7772  5955  4361  3246  4798  5499  5465  4313  5760  7772  5123  5157  5117  4204
2958  3743  6402  6135  6609  5786  4117  5727  5364  2958  5817  5008  5162  5867
2557  4481  6062  7002  5603  4780  4866  6151  4572  2557  5222  5231  5268  6169
7371  5218  5042  3246  6005  6217  4716  4313  6287  7371  5718  4934  5057  4355
6168  4481  5552  3535  6810  6649  4117  4596  6419  6168  6114  4823  5057  4657
2557  4112  6232  6713  5804  5068  4567  6010  4704  2557  5321  5194  5238  6169
-> 4361

3  6  3  6  4  4  6  4
3  4  4  5  5  6  4  5
6  5  5  4  1  4  8  8
6  6  4  6  2  6  6  5
3  3  3  4  5  4  5  6
-> 3

284  716  484  430  717  858  651  490  560  495  375  606  281
731  376  762  366  575  371  393  229  615  694  336  425  522
619  397  936  443  226  669  494  624  587  474  600  628  668
630  431  838  363  764  620  340  644  255  503  611  468  666
633  242  686  618  369  598  680  661  497  717  785  573  780
472  500  612  671  670  861  811  496  648  660  820  567  582
427  971  344  453  742  548  543  606  679  596  344  540  469
575  294  507  318  484  461  494  705   97  631  532  527  679
582  514  651  180  472  565  565  695  407  842  329  600  696
362  330  799  595  410  861  542  594  539  325  534  654  363
451  392  685  335  824  711  407  592  180  498  443  500  454
541  787  630  618  327  462  449  733  913  506  380  628  580
-> 484

-600  -190  -318   276   587   183
  96   509   119  -559   -12   187
 358   -71  -396   122  -363  -146
-260   312  -501  -345   118   147
-398   572   391  -207   728   640
  67  -192   278  -412  -443   618
 912   144   566   557    67  -137
-417   349    -5  -588   -76   630
 822   -10  -404     0   369  -253
-548   -75   281   792   250   540
-125  -608  -629   298    85  -410
 500   489   561   872   420    33
-> -318

5  3  6  5  5  5  4  5  6  4  5  5  1  6  5
5  4  4  4  5  6  3  3  5  4  6  7  1  4  3
5  5  4  3  4  5  3  3  5  5  6  7  3  3  3
2  4  3  1  6  4  3  4  5  6  2  2  5  4  3
5  4  4  6  5  6  3  3  5  3  7  8  2  5  5
4  5  4  3  4  5  3  3  4  5  5  6  4  2  3
5  6  4  5  3  5  3  2  4  3  7  8  3  3  4
5  6  4  4  3  5  3  2  4  4  7  7  3  2  3
3  5  3  2  6  5  3  4  5  6  3  3  5  4  3
5  5  4  3  4  6  3  2  5  4  6  7  3  2  3
2  5  2  4  7  5  2  4  5  4  4  4  6  6  5
-> 6

44  63  50  66  45  59  40  64  38  46  86  53  21  68
28  64  66  44  58  64  76  46  48  61  47  83  35  39
68  61  72  68  45  60  54  52  35  49  55  50  42  67
38  41  43  65  49  76  53  49  38  63  75  63  62  43
54  55  46  38  46  61  56  44  54  56  39  36  54  36
55  56  61  53  46  55  53  54  39  48  38  70  44  75
57  60  29  63  53  60  50  52  63  61  51  67  42  44
52  42  30  38  49  51  47  65  73  56  36  42  46  43
-> 50

53  46  48  42  54  52  59  52  33  49  57  61
34  46  71  56  46  69  29  33  76  29  62  32
79  43  24  54  67  48  72  64  13  73  41  85
45  43  52  67  52  49  45  23  53  56  45  42
79  56  18  38  64  52  66  86  26  63  47  84
64  52  52  59  53  27  50  49  52  67  39  57
-> 48

50  56  61  54  56  44  48  68  81  57  46  42
59  64  63  31  59  44  51  50  35  67  57  53
64  54  62  48  39  55  76  35  22  52  45  53
52  58  65  50  75  46  37  69  48  58  76  75
64  50  58  66  65  56  53  58  56  48  60  48
45  52  55  67  63  64  51  51  32  57  61  54
49  37  39  79  56  66  64  59  97  34  35  33
43  61  56  56  40  52  63  40  69  83  33  35
51  69  34  37  85  59  60  83  75  29  54  38
79  65  66  59  41  55  63  42  59  80  60  59
-> 61

478  276  356  463  422  472  382  561  351  504  591  490  430  399  177
784  328  642  498  473  495  256  557  348  699  632  564  331  375  106
805  117  753  405  385  392  519  577  396  818  330  601  369  258  227
581  364  630  434  385  547  161  592  443  509  706  520  458  494   64
447  192  290  395  424  638   97  752  256  215  768  474  446  450   65
298  782  395  369  494  540  253  251  391  195  546  397  460  374  511
-> 356
---
[-26  52 -10  42  42] --> -26
[ 31 -53  16   4] --> 31
[ 15 -11 -41  -7   0  13] --> 15
[53 39 36 40] --> 53
[-17   9  44 -14  28] --> -17
[-13  37 -47 -28 -22] --> -13
---
[[-32   3  -2 -25 -11 -14  -9]
 [  4  10 -24 -40 -36 -16 -15]
 [  8  39 -24  21  39  29 -45]]	-15

[[90  4 44 37 59 48]
 [91 48 97 37 90 59]]	59

[[93 42 10 74 63]
 [73 54 24 84 55]]	55

[[63 31 72  7  9  8]
 [94  3 95  5  1  2]
 [ 2 94  1 93 94 93]]	2

[[138  11  19  25  16 107]
 [  0 206 191 185 193  31]
 [ 73  75  90  95  87  66]]	31

[[5240 4753 4616 7335]
 [4141 4100 8053 4637]
 [4360 5919 1348 4336]]	4637
